neti: [  5   6   3 -19   2]
bof: [-11   3   3   3   3]
naz: [  5 -29   3   5   5]
all naz: [5] -> 1 4 5
all naz: [-29] -> 2
all bof: [3] -> 2 3 4 5
all neti: [5] -> 1
all neti: [6] -> 2
all naz: [3] -> 3
all neti: [2] -> 5

fug: [ 11   9   2  -1  13   2   1  -3   0   2   0  38  -8  16  13   2 -10   2
  -4]
naz: [  3  10   2 -11   7   0 -11  13  13   7  -4   5   0   3   7  14  -5  19
  -4]
Kines: [  3  -4  -3 -16   4  -4  -4  -4  -8  17 -15  -1 -13   0   4   2  -9  -1
 -11]
all Kines: [-4] -> 2 6 7 8
all fug: [2] -> 3 6 10 16 18
all fug: [-1] -> 4

neti: [ -8   1   7  11  10  -8  -6 -13 -10   2   0 -14  13  -4  -6   6 -10 -17
  17  10   9 -10  -2  47  -7]
garub: [ -4  31   3   6 -17   1  -7  12  -9 -16   2  -4  38  -1  10  -5   5 -10
   2  17  -8 -19  -6 -13  18]
fug: [-11  17  -4 -13 -22  17   0  18   3  -7   3  15 -25  -2  -5  -3  -4  -6
  -5  -5   9  -6  -6  17  17]
Bosaf: [  4  12  -5  15  -4   2   7  -2  18   7  -8  -1  -1   7  -3   5  12   6
  -4  -7  -6 -13   3   4   1]
befi: [-14 -19   7  11  -1  -3   0  -9  -5   7 -11  -4  37   4   7   3   1 -17
 -22  -4   1  -5  -2  -1   8]
Kines: [  6   8   5  16 -18 -17   0  -9 -20  -1 -18  -3  -4 -14 -25   4   9   7
 -18   7 -10  -1  -9  50  -9]
all Kines: [-9] -> 8 23 25
all fug: [-5] -> 15 19 20

neti: [-14  15  33  32]
Sebi: [-14  32  31  32]
lar: [27 11 -4 -4]
naz: [-20  34  42 -10]
Gid: [-27   7  17   7]
all Gid: [7] -> 2 4
all Sebi: [-14] -> 1
all Sebi: [32] -> 2 4
all lar: [-4] -> 3 4
all neti: [33] -> 3
all naz: [34] -> 2
all lar: [11] -> 2

fug: [ 46   6   2  12  27 -31  57 -21]
naz: [ 29  14  -6   7 -11 -16  -6 -15]
Gid: [-10 -17  14   0  30   8  35   7]
garub: [ 16 -35 -35  15  15  15 -35  15]
Bosaf: [-10 -17  14   0  30   8  35 -15]
all garub: [15] -> 4 5 6 8
all naz: [-16] -> 6

lar: [-1  0  1 -2  1  2  0  1 -1]
neti: [ 1  0 -1  1  1  0  1  0  0]
befi: [ 35  25 -15   8  16  23 -16   0   1]
garub: [1 0 0 0 1 0 0 0 1]
Tabap: [ 1  1  2 -1  0  2 -1  1  0]
Bosaf: [-30  -5 -13 -52   4 -24   5  48  32]
Kines: [ 0  1  1 -2  0 -1 -3  0 -1]
naz: [-19  -2  -2   0   0  -1   0  -1  -2]
Sebi: [ 0  0  1 -1  1 -1 -2 -2  1]
fug: [  6 -28  15 -39   6   2 -21 -12  -2]
bof: [-11 -28  -5 -28   4   5 -22  29  -5]
Gid: [-20   6  -1 -20  -6  -6  -6  -6 -20]
all Gid: [-20] -> 1 4 9
all Sebi: [-1] -> 4 6
all naz: [-2] -> 2 3 9
all neti: [0] -> 2 6 8 9
all garub: [0] -> 2 3 4 6 7 8

fug: [ -7  -3  -1   0   8   2   1   3   1  -1   5  -6   2  -2   3  18  -2   2
  13 -13  -2   3 -13   1  -7 -10   0   0   6  -7   4   3  18  -4   8   2
   8 -17   6   5  -4  20  -3   6  -3   1   0  -2  16  -9  -4  -5 -12]
neti: [  4  23 -12  15   1   3 -29   9 -12  -9  -3  10  -2   8   0 -27  -8 -10
   2  10   4 -18   5 -13 -15   6   3  -2 -25   9 -13   6 -15   2  -3  -5
  -1  36  10   2  12 -45 -10   3 -27  -6  -7 -12 -31   6  -2 -15  -2]
garub: [-14  42 -26  25  24  54 -56  35  -6 -17  -2   3  -1  14  -8  -1  -9 -21
  44  -9   5 -24 -18 -20 -36 -22   3  -8 -20   5 -20  44   9   5  13   0
  19  15  32  16   9 -41 -23  27 -59  -7 -14 -18   8  10 -16 -43 -35]
bof: [ -3 -24  15 -20 -12 -35  42 -19  11  11   3 -14  -1 -16  33  33   6  17
  -9 -12  -6  22  -7  15  22  -2  -4   0  22 -14  17 -10  13  32   2   9
   7 -40 -16  -7 -12  59  15  -8  37   7  14  22  32  -6   6  22  -3]
all fug: [2] -> 6 13 18 36
all bof: [32] -> 34 49

naz: [-25   4   5 -32  -2  42]
garub: [-2 -4 29  4 29 29]
Sebi: [ 20  -1 -18  20  20  43]
neti: [-2 -4 -2  4 29 11]
Kines: [-49  -1 -45 -39  32  43]
fug: [-49  -1 -45 -39  32  41]
all garub: [-2] -> 1
all garub: [29] -> 3 5 6
all Sebi: [20] -> 1 4 5
all Kines: [-39] -> 4

Bosaf: [-28 -30 -30  -7 -28 -30 -38 -30 -28]
lar: [ 29 -20 -32 -30  12  -8 -36  44 -13]
Gid: [-20 -20 -20 -20  -8  -8  -8  -8 -20]
all Gid: [-8] -> 5 6 7 8
all Bosaf: [-30] -> 2 3 6 8
all Bosaf: [-7] -> 4
all Bosaf: [-28] -> 1 5 9

naz: [ -3  -8 -14 -15  18 -36 -22  -6  -7 -45  10  13 -25 -33   1]
Tabap: [ -1 -17  -8  -8 -17 -16  -8 -12  -4  -8   1   6 -18  -8 -17]
befi: [ 4  6 -1  8 -8 -6  0 -6 -1  2 -6  6 -3 -5 -5]
fug: [  7  -2  -4  -3  20  -5  -5  -7   4 -27   4  -8 -20   0   2]
garub: [  6  -4  -7  11  11  11  18 -13  15   8 -11   8 -20  -5   6]
Sebi: [-10  17 -12  -3  -9  -7  -3 -19  29   4 -10  11   3  17  38]
lar: [ 10  25 -14  23 -32  -8   4 -14  -9   9 -14  28  -2 -21 -21]
neti: [ -5 -23 -12  12  -2 -30 -29 -12 -29 -29  -7  11 -29 -47  -7]
Bosaf: [ -3 -11 -15 -11 -30  27   7  -8 -32  22  -6  19   6 -18 -21]
Kines: [  4  -2  -2   0   9  -2  -1  -4   3 -12   1  -3 -10   0   1]
bof: [ 15   7  -6  15  -7   7 -28   1   2  -3 -20  -1 -12   5  -1]
Gid: [-10  17 -12  -3  -9  -7  -3 -19  29   2 -10  11   3  17  38]
all Tabap: [-8] -> 3 4 7 10 14
all befi: [-6] -> 6 8 11
all befi: [6] -> 2 12
all neti: [-29] -> 7 9 10 13
all lar: [-14] -> 3 8 11
all garub: [11] -> 4 5 6

Bosaf: [ 33  -1 -13 -10 -21   1   1  -3  32  -2  37 -26   7  -1   6]
befi: [-49 -49 -47 -36  -9  11  30  -9   7   8  -8 -16  -4 -14  23]
garub: [-23 -46  31  12 -16  34 -15 -21 -10 -12  -6  18 -19   6  17]
Kines: [ -2  13  17  38  23   8 -32 -11 -29  25  -4  42  -6  23  23]
neti: [ -7 -44   8 -14 -14  18   8   0 -14 -48  -2 -16   1  23 -24]
naz: [ 53  -6 -23 -10  53  21  35  -7 -14  53   3   6  21   5  36]
bof: [-37  12  15   7  15   5 -38   5 -19 -29 -38  22   0  13 -19]
lar: [ 33 -48 -13 -10 -21   1  40  -3  32   7  37 -26   7  -6   6]
Gid: [ 19  30 -22 -28   7 -40  15  14   3  32   5 -39  -2  -1  -7]
all befi: [-49] -> 1 2
all Bosaf: [-1] -> 2 14
all naz: [53] -> 1 5 10
all naz: [21] -> 6 13
all neti: [-48] -> 10
all Kines: [23] -> 5 14 15

bof: [  2   2   2   2   2   2 -27]
Tabap: [ -7   3  22   4 -27  21 -24]
neti: [  3   1   3 -58   3   3 -58]
all bof: [2] -> 1 2 3 4 5 6
all neti: [3] -> 1 3 5 6
all neti: [1] -> 2
all Tabap: [-7] -> 1
all Tabap: [-24] -> 7
all bof: [-27] -> 7
which: [  3   1   3 -58   3   3 -58] -> neti

Gid: [  2  -7 -17 -11  -3  13   4   7 -17   3  -1   1  -2  12 -18  22 -13  11
  19  -6  23  12  13   9 -42  -6   0   5   3  14  -7  15  25  -2   1  -6
  -6   3 -14   5 -15  13  15   5  -9  10  21  -1 -11   3 -11   6   7  25
 -11 -29  -5  25  10   6  13]
fug: [-10   9   8  -2 -11  -6   1 -10  14  -6  11   9  16 -10   7 -22   5   3
  -8   5 -22 -10  -2   4  11   6   2 -10   9 -10   8   0 -16  -2  -2  -1
 -13 -24   3  -8 -19 -13 -10  -3   4  -7 -12   1   5   4   8  -1 -17  -5
   8  20   8  -8  -2  -5 -13]
garub: [ -2   2   0   8 -11 -10  -9   7  10   2   5   0   9   4  -2  -8  10  11
  17 -11 -17   4   1   6   2  11   5  -4 -11  -8   9   5 -24 -10  10 -11
   8 -17 -11   2  13  10   2   6   0   5   2  12   8  -1   3   2  -1  -3
  -7  -2  -3 -15   2 -13  -3]
Sebi: [ 16  -6 -20  26  -5  26   5 -38   0  -2 -35 -24 -41  14  -8  32   2  -1
 -12 -15   3 -12 -12 -23  -7   2   4   6  -1  -7   3  -5  -7   4 -18   1
  29   2  21 -15 -42   8  -5  32   5 -21 -16 -22  24  18 -15 -16  38  27
  -3  -5 -15  21  10  -8  23]
Kines: [  6   7  34 -14  27 -19 -12  -8 -15  -2   5  11  -5 -26  27 -15  -9 -39
 -31  23   3  -5  -8 -18  53  -7  -4   8   0   7 -16 -29  -8  -5   4  23
   1 -10  22   7  22 -14  -2 -23   3   2 -10  10 -11 -20  19  -3 -14 -23
 -23  29  12  -8 -25  13 -13]
all Sebi: [-5] -> 5 32 43 56
all Gid: [-11] -> 4 49 51 55
all garub: [-11] -> 5 20 29 36 39
all Kines: [-20] -> 50
all fug: [-10] -> 1 8 14 22 28 30 43
all Kines: [7] -> 2 30 40
all Kines: [-8] -> 8 23 33 58

Kines: [-18 -28 -12   1  -9  52 -23 -11]
neti: [-12 -10 -10 -10 -10 -10 -12 -20]
Sebi: [33 14 13 -2 -2 -2 -3 14]
all Sebi: [14] -> 2 8
all neti: [-10] -> 2 3 4 5 6
all Sebi: [-2] -> 4 5 6
all Kines: [-9] -> 5
which: [-18 -28 -12   1  -9  52 -23 -11] -> Kines

Tabap: [-37   7 -35  23  13  15 -12   7   9   6  15  25  36   0 -33   7  39 -14
  -9  48  -5   7 -19 -15  47 -12  -7 -25  -6 -10   7  11  19  13  19 -17
 -17   0  20   3   2 -20  32 -16 -16  -5  30  13 -14 -20 -23   6  14]
neti: [-30  -5 -20  18   9  -4 -12   1   3  13  26  10   9  22   0  13  36 -20
  -9  30  -7  20 -32 -22  31  -7   7  -9 -18 -24  -4   1   1   3   5 -21
   1   4  -8   4 -13 -18  22 -14  -1  -6  12   2  -8 -13 -24  -6   9]
bof: [  6  -5  19   2  -2 -20   5 -37 -21  20  30 -19 -14  36  40  15   2 -29
  -6  10 -41  41 -22  -8   3  -8  20  18  -6 -35 -13   3 -47 -33 -40 -21
  15  -5  -6  -2 -26  16  10  28  13 -10  -8   3   5   9 -20 -34  30]
befi: [-13   0  -5  22   4  -6   3 -19 -14  16  30  -8  -9  23  13  15  18 -24
 -11  21 -12  38  13 -15  13 -13  16  -8 -12 -28  -6   1 -28 -24 -15 -28
   3  -1 -12   3 -19   3  14  12   5  -8   8   6  -3   1 -20  13  27]
Kines: [-29  -3 -20  22   4  -2 -13  -1   0  14  19   4  18  25   1  17  25 -23
  -6  23 -32   3 -27 -16  31   3   4 -18  -4  -3  -4   3  -8  -3 -10 -17
  -4  -3   3   5  -8  -7  -3  -5   5  -6  11  12  -2 -16 -21 -10   7]
garub: [-29  17 -27  -8  -2 -30 -16  -7 -10  18  29  13   9  32 -11  -1  29 -38
  -1  11  -4   2 -42  -7  26  13   5 -16 -44 -10  -8  -4  37 -17  -9 -16
  15  -3 -17   5 -19  -7 -16 -13  36 -19  -3 -23  27 -17 -16  -3  -1]
fug: [-37  -8 -29  30  11  17  -9  15  11  10  24  14  25  18 -16  10  41 -17
  -5  47  -5  18 -18 -23  48  -4   1 -34  -8 -16   4   8   8   9   7 -25
 -16   1  13   0  -4 -26  29 -11  -6  -3  21   9  -8 -18  -2   2  13]
Gid: [ -7  17 -30   3  11  -8 -30 -24 -13   3  12  19   1  30 -10   9  29 -29
   8  16 -10  14 -33  -4  24  13  24  14 -30 -10   3   2  13  -8  -2   5
  10 -22 -25  15 -28 -13  -1 -28  23 -27   1 -15  16   3 -12  17   3]
all garub: [-16] -> 7 28 36 43 51
all Kines: [-3] -> 2 30 34 38 43
all garub: [-17] -> 34 39 50
all befi: [13] -> 15 23 25 52
all neti: [1] -> 8 32 33 37

bof: [-11 -23 -25  -7  18  -7  16  -7   4   2 -18   6 -29   7 -22   9  14 -18
   5 -17  23  -3  14 -11  -8  13  -7  23   4   1 -10   3 -19  14 -32  15
   0  -7 -19  -7 -26   8  -5   3  25   7   7  16  -6  13   6 -32   1   9
  15 -13  25   3  -7  -1  -6]
Sebi: [ -3 -13 -11 -19   9  -7   8   9   9  -8 -30   5 -27  19  -9   0   7 -13
  -3 -20  18  -2 -27 -10   2   6  -6  22  10  20 -21   1 -20   9 -44  15
   5 -10 -29 -18 -38   0 -11   2  21  -4  -3  25   0  23   3 -34   0  -9
  19  -8  16   8   4   5   2]
neti: [-14 -11 -25  -4   7 -19  22  -3   1  16 -18   1 -27   5   0  13  15 -13
   9 -28  27   7  12 -16  -4   4  -4  35   7  11 -23   3 -12   6 -38  18
 -14  -9 -16 -12 -41  -1  -4  -9   9 -25  -2  14 -22  12  -1 -25  -6   3
  10   1  21 -11   2 -14   4]
Bosaf: [-12  10 -32 -16  17  -7   8 -14   4   3 -10  14 -31  15 -14  20   3 -19
   1   0  10  13 -14 -21   8   5 -13  27   6   1 -14   7 -11  14  10   4
  13 -18  -1  10 -49  13 -10   4  13   4  -1  18   7  14  -9 -25  -2   6
  18  -2  10  -2   7  10  -7]
fug: [-13 -17 -17  -3   4  -7  31  -7  -1 -12 -14   5 -23   0  -9  11  -6 -14
  -6  -9  16  -6  20  -8  -3  10  -6  22  -6  19 -17  -6 -17  11 -33  25
   5   1 -21  -3 -31   3  -7   6  20   0  -7  21   1  19  19 -35   1  -3
  -6 -23  16  -6   0  -5   4]
Tabap: [-11 -23 -25  -7  18  11  16  -7   4   2 -18   6 -29   7 -22   9  14 -18
   5 -17  23  -3  14 -11  -8  13  -7  23   4   1 -10   3 -19  14 -32  15
   0  -7 -19  -7 -26   8  -5   3  25   7   9  17  12   9  -2 -30  -9  -8
  17 -16  23  -6   2   2  -7]
naz: [ -3 -13 -11 -19   9  -7   8   9   9  -8 -30   5 -27  19  -9   0   7 -13
  -3 -20  18  -2  27 -10   2   6  -6  22  10  20 -21   1 -20   9 -44  15
   5 -10 -29 -18 -38   0 -11   2  21  -4  -3  25   0  23   3 -34   0  -9
  19  -8  16   8   6 -15  -2]
lar: [-11 -17 -19 -13   8  -4  13 -15  -4  -8  -9  10 -21   2  -4   4   4 -21
  -4  -8  19   0  19  -7  -6   6 -16  28   6   1 -33  12  -8  14 -38   7
   7   4 -12   0 -45  13  -8  -6  15  -4  -5  16   6  16   5 -29  -3  -2
  19 -20  15 -17  -2 -13   0]
befi: [-14 -12 -15  -5   9 -24   8   3   0  -8  -3  11 -31  -4 -16 -17   7 -26
  -2  -5  16  -1 -17 -17 -16   2  -4  29  10   9 -19   3  -8  -1 -44  17
   3  -9 -14   0 -25  16  -6  -3 -26  -4  -3  28  12  13   4 -25 -26  -5
  14 -20  19  -4  -3  -5  -2]
Kines: [-16 -13 -12   0   0 -18  11   7  -9  -3 -13   6 -25   3  -1  14  -1   6
  -3 -15  13   0  11 -11 -10   8 -13  25   3  15 -17  12  -7   6 -28  19
   7   0 -10  -6 -44   6  -8  -8   6  -1  10  16   2  16   5 -29   6 -10
  18 -11  21   5   5   9  -4]
Gid: [-13 -17 -17  -3   4  -7  31  -7  -1 -12 -14   5 -23   0  -9  11  -6 -14
  -6  -9  16   2  20  -8  -3  10  -6  22  -6  19 -17  -6  -7   2 -40  18
  -2  -2 -16  -7 -38   7 -19 -13  17  -3   8   5   0   3  -3 -34  -5 -10
   8  -4  22   0   8   3  -8]
all Bosaf: [10] -> 2 21 35 40 57 60
all befi: [-26] -> 18 45 53
all Bosaf: [14] -> 12 34 50
all Kines: [6] -> 12 18 34 42 45 53
all fug: [-6] -> 17 19 22 27 29 32 55 58
all naz: [21] -> 45

Sebi: [ 60 -57   1  54]
lar: [15 59 15 -4]
bof: [-13  59 -17 -33]
neti: [ 59 -17 -17  59]
Tabap: [ 16  58  -1 -57]
garub: [  2 -10   6  12]
naz: [-13  59  28  20]
fug: [  0   0   0 -12]
all neti: [-17] -> 2 3
all lar: [15] -> 1 3
all neti: [59] -> 1 4
all fug: [0] -> 1 2 3
all lar: [59] -> 2

lar: [ 16 -27 -20 -16 -12  23   0  35   1  -1  12  -4  16 -17  -6  -2  -8 -21
  -6]
Sebi: [-33  18  -1  -1   9 -44   1 -30  -2  -1  -1   1 -16  13   4 -10   1   4
  -1]
Gid: [ 17   9 -16  63  -6  15  21 -34  -5  -1 -19  -5 -32  -1  -7  14 -40  23
 -11]
Kines: [-33  18  44  -7   9 -44   1 -30  -2  18  -3   7 -16  -1   4 -10  62   4
  29]
all Sebi: [-1] -> 3 4 10 11 19
all Gid: [-7] -> 15
all lar: [0] -> 7
all Kines: [62] -> 17

naz: [20  4 20 20]
befi: [ 14  32  14 -15]
Tabap: [-60 -59 -60   3]
Gid: [-14 -60 -16 -60]
all naz: [4] -> 2
all Tabap: [-60] -> 1 3
all naz: [20] -> 1 3 4
all Gid: [-16] -> 3
all Gid: [-14] -> 1
all Gid: [-60] -> 2 4
all befi: [-15] -> 4

neti: [-23   4  10 -31   5  -8   0   7   4]
Kines: [-23 -18  10 -31  -2  -8   0  19  -5]
Tabap: [-59   4   4  45   4  36   2  22  22]
all Tabap: [22] -> 8 9
all Tabap: [4] -> 2 3 5
all neti: [4] -> 2 9

bof: [-20  -4  55 -20  25]
Tabap: [ 54   6 -33  23 -33]
Sebi: [ 50 -41  33 -49  50]
fug: [-11  13 -18  36  33]
neti: [-12 -12  22  22 -32]
all Tabap: [23] -> 4
all Tabap: [-33] -> 3 5
all neti: [-12] -> 1 2
all bof: [-20] -> 1 4

neti: [ 15  16   0 -24  11   5  -2  12]
fug: [ 15  16   0 -24  11   5  19   6]
Tabap: [ 15  16   0 -24  11  -7  -2   6]
befi: [  9 -13   4 -12 -13   4   4   4]
bof: [13 20 -1 13 23 20 13 20]
all befi: [-13] -> 2 5
all befi: [4] -> 3 6 7 8
all bof: [20] -> 2 6 8

befi: [ -8 -10 -31 -31  26]
Bosaf: [-10 -16  10   0   4]
Tabap: [30 30 -9 30  3]
Kines: [  2   2  -3   2 -24]
fug: [ 5 -1  3 -9  2]
bof: [ -7 -10  38   9 -15]
Gid: [-7  1 -7 -7 -7]
naz: [  1 -17  12   1  35]
garub: [ 15  -4  28   1 -29]
Sebi: [25 -8  6  1 20]
lar: [  0  -1   6 -12  20]
neti: [ -1   2  28 -17 -14]
all Gid: [-7] -> 1 3 4 5
all lar: [0] -> 1
all Tabap: [30] -> 1 2 4
all Kines: [2] -> 1 2 4
all befi: [-8] -> 1

bof: [-16  -6 -11 -52 -18   1  20  -2  -6]
Kines: [ 46  16   1 -13 -11  14 -23  10  46]
naz: [-17  25  25  42 -16 -32 -32  -5  25]
Tabap: [-10  33  17  15  62 -15  17  -7 -15]
lar: [-9 45 45 15 15 40 15 15 45]
Sebi: [-26 -20  -5  32  16 -34 -11  -3 -27]
garub: [ 55   2   9  18 -29 -15 -40  20  -4]
neti: [  6  43  26   1 -29  10  26  11 -31]
Bosaf: [ 17  15  12 -10  17  -9   9  -7  62]
befi: [-36  25 -21 -26  -9  20   6 -38  -8]
all Tabap: [17] -> 3 7
all lar: [15] -> 4 5 7 8
all naz: [25] -> 2 3 9

bof: [-22  13 -44 -22]
Tabap: [-57 -26 -57 -26]
Gid: [-19  18 -51 -29]
lar: [-21  19 -57 -26]
Bosaf: [ 25  25 -27 -29]
all bof: [-22] -> 1 4
all Tabap: [-26] -> 2 4
all Bosaf: [25] -> 1 2
all bof: [13] -> 2

